Below is a small trained network, with its code and all its weights. Each question gives an input and a target symbol and asks what happens when units are switched off, that is, made to give their printed mean instead of their output.

import numpy as np


def w(rows, s, z=0):
    codes = np.array(rows[::2]) - 128.0
    scale = np.full(codes.shape[1], s)
    scale[-1] = z or s
    return codes * scale


def norm(h):
    return h / np.sqrt((h * h).mean(-1, keepdims=True) + 1e-5)


def f(y):
    return y / 2 * (1 + np.tanh(0.7978845608 * (y + 0.044715 * y**3)))


def softmax(a):
    e = np.exp(a - a.max(-1, keepdims=True))
    return e / e.sum(-1, keepdims=True)


def log_softmax(a):
    a = a - a.max(-1, keepdims=True)
    return a - np.log(np.exp(a).sum(-1, keepdims=True))


def net(x, mask):
    ids = ['αβγδεζηθλμξστφψω'.index(c) for c in x.split()]
    T = len(ids)
    res = E[ids] + P[:T]
    r = norm(res)
    for j in range(3):
        rows = slice(4 * j, 4 * j + 4)
        q, k, v = (r @ M[0][rows].T for M in (Q, K, V))
        z = softmax(np.where(np.tri(T) > 0, q @ k.T / 4**0.5, -1e9)) @ v
        o = O[0][rows]
        res = res + np.where(mask[j], z, o[:, -1]) @ o[:, :-1]
    y = f(norm(res) @ A[0][:, :-1].T + A[0][:, -1])
    res = res + np.where(mask[3:7], y, B[0][:, -1]) @ B[0][:, :-1]
    return log_softmax(norm(res)[-1] @ U[:, :-1].T + U[:, -1])


Q, K, V, O, A, B = {}, {}, {}, {}, {}, {}
E = w([
[102,118,159,131],'α',
[99,118,51,63],'β',
[102,122,148,147],'γ',
[84,100,123,155],'δ',
[149,223,156,108],'ε',
[121,220,154,95],'ζ',
[100,61,152,106],'η',
[144,126,165,148],'θ',
[156,97,97,182],'λ',
[196,250,122,89],'μ',
[107,74,163,120],'ξ',
[155,143,71,94],'σ',
[61,137,69,98],'τ',
[66,185,87,73],'φ',
[135,47,161,100],'ψ',
[102,126,139,136],'ω',
],0.016)
P = w([
[254,149,22,173],'0',
[83,111,98,76],'1',
[104,114,111,58],'2',
[107,129,125,76],'3',
[125,126,145,81],'4',
[133,127,144,104],'5',
[155,134,156,126],'6',
[156,131,138,113],'7',
[151,149,138,135],'8',
[151,143,127,154],'9',
[123,148,164,155],'10',
],0.0029)
Q[0] = w([
[92,199,214,214],'h1',
[109,86,192,86],'h1',
[180,132,69,116],'h1',
[207,64,228,116],'h1',
[97,21,152,131],'h2',
[88,134,22,15],'h2',
[155,77,152,163],'h2',
[189,254,119,92],'h2',
[189,166,103,82],'h3',
[86,21,152,182],'h3',
[142,50,173,122],'h3',
[164,150,68,66],'h3',
],0.0087)
K[0] = w([
[112,73,195,112],'h1',
[155,90,119,155],'h1',
[99,169,95,127],'h1',
[173,123,128,235],'h1',
[225,102,92,96],'h2',
[88,104,205,33],'h2',
[198,160,118,150],'h2',
[12,164,87,84],'h2',
[146,81,185,96],'h3',
[163,172,48,178],'h3',
[119,100,91,221],'h3',
[189,38,115,50],'h3',
],0.011)
V[0] = w([
[140,96,138,58],'h1',
[45,90,208,111],'h1',
[103,112,141,124],'h1',
[223,13,189,107],'h1',
[21,141,121,147],'h2',
[93,134,180,104],'h2',
[165,80,143,120],'h2',
[180,167,190,204],'h2',
[94,213,113,177],'h3',
[121,2,149,110],'h3',
[127,145,245,139],'h3',
[209,125,164,114],'h3',
],0.0092)
O[0] = w([
[152,155,77,161,157],'h1',
[168,58,115,131,255],'h1',
[125,84,125,162,167],'h1',
[121,76,48,117,147],'h1',
[76,100,172,127,143],'h2',
[55,170,134,108,138],'h2',
[142,161,91,134,153],'h2',
[166,164,168,89,93],'h2',
[223,70,204,150,124],'h3',
[47,149,98,144,189],'h3',
[84,56,120,1,103],'h3',
[131,144,108,84,52],'h3',
],0.0085,0.0037)
A[0] = w([
[102,176,81,195,186],'n1',
[57,137,117,37,107],'n2',
[1,197,143,53,1],'n3',
[155,107,158,116,115],'n4',
],0.0082,0.0052)
B[0] = w([
[231,42,88,70,254],'n1',
[179,254,159,220,209],'n2',
[95,254,198,235,244],'n3',
[94,171,72,107,150],'n4',
],0.0069,0.0029)
U = w([
[16,34,140,25,106],'α',
[89,139,164,170,139],'β',
[118,77,232,83,39],'γ',
[40,35,183,254,86],'δ',
[134,115,203,60,107],'ε',
[112,78,167,89,52],'ζ',
[52,112,71,153,127],'η',
[199,170,119,21,173],'θ',
[240,193,60,158,47],'λ',
[197,113,188,86,125],'μ',
[69,155,61,131,218],'ξ',
[182,107,107,200,41],'σ',
[140,136,169,219,106],'τ',
[85,176,186,176,255],'φ',
[117,97,1,125,164],'ψ',
[145,101,214,184,54],'ω',
],0.01,0.005)

Each question gives the input, a string of symbols that net reads in full, and the target symbol t.
The units are the heads (4 rows each of Q, K, V and O) and the neurons (one row each of A and B). Each row of codes is followed by its name. A weight is (code - 128) times the scale printed after its matrix; where a second scale follows, it is the last column's (O, A, B and U).
mask holds one flag per unit, heads first, then neurons. A switched-off unit (its flag False) gives its mean, the last column of its rows in O or B, instead of its output. The means were averaged over made-up inputs and are rounded, as every weight is.
A unit's drop is (log p(t) with every unit on - log p(t) with that unit switched off) / (log p(t) with every unit on - log p(t) with every unit switched off).
The circuit of an input: a set's keep is (log p(t) with only the set's units on - log p(t) with every unit switched off) / (log p(t) with every unit on - log p(t) with every unit switched off). Starting from all 7 units, units are removed one at a time, each time the one whose removal leaves the highest keep (on an exact tie, the one counted first), for as long as the keep stays at least 0.8.
units of the circuit, in order: the units of the circuit, biggest drop first
unit that matters most: the unit with the biggest drop
which heads matter: for each layer, one digit per head in row order, 1 if its drop is at least 0.15 and else 0, layers parted by /
drop of u: that unit's drop, to one decimal
input α θ δ ζ δ γ, target α: unit that matters most -> h1
input φ δ σ δ α σ δ ξ δ μ, target φ: which heads matter -> 011
input θ ε θ, target θ: which heads matter -> 010
input β ψ σ, target ξ: which heads matter -> 001
input θ θ δ μ σ, target φ: units of the circuit, in order -> [h1, h2]
input ξ α μ, target φ: which heads matter -> 010
input δ τ ψ δ ψ, target δ: units of the circuit, in order -> [h3, n2]
input δ μ τ τ τ, target δ: units of the circuit, in order -> [h2, h3]
input ψ ω ω σ τ γ β δ ψ α, target ψ: which heads matter -> 100
input δ β ω ψ θ α σ τ, target φ: which heads matter -> 100
input λ β α, target λ: which heads matter -> 011
input β θ μ ε δ α φ, target φ: which heads matter -> 000
input ψ φ θ, target ψ: which heads matter -> 100
input θ δ σ τ γ α γ α ψ ψ, target θ: units of the circuit, in order -> [h2]
input ψ δ η, target ψ: which heads matter -> 010
input τ δ δ δ δ τ, target δ: units of the circuit, in order -> [h3, h2]
input τ β σ ω θ ε α ξ δ μ σ, target φ: which heads matter -> 100
input ψ δ α, target ψ: which heads matter -> 000
input η ψ μ, target ξ: drop of h3 -> 0.8
input μ δ μ ψ θ β ζ α δ δ φ, target φ: unit that matters most -> n3
input α δ ψ ψ δ, target ψ: drop of h1 -> 0.2
input α δ ψ ε τ θ, target α: drop of h2 -> 0.1
input θ δ η τ ψ, target θ: drop of n4 -> 0.0
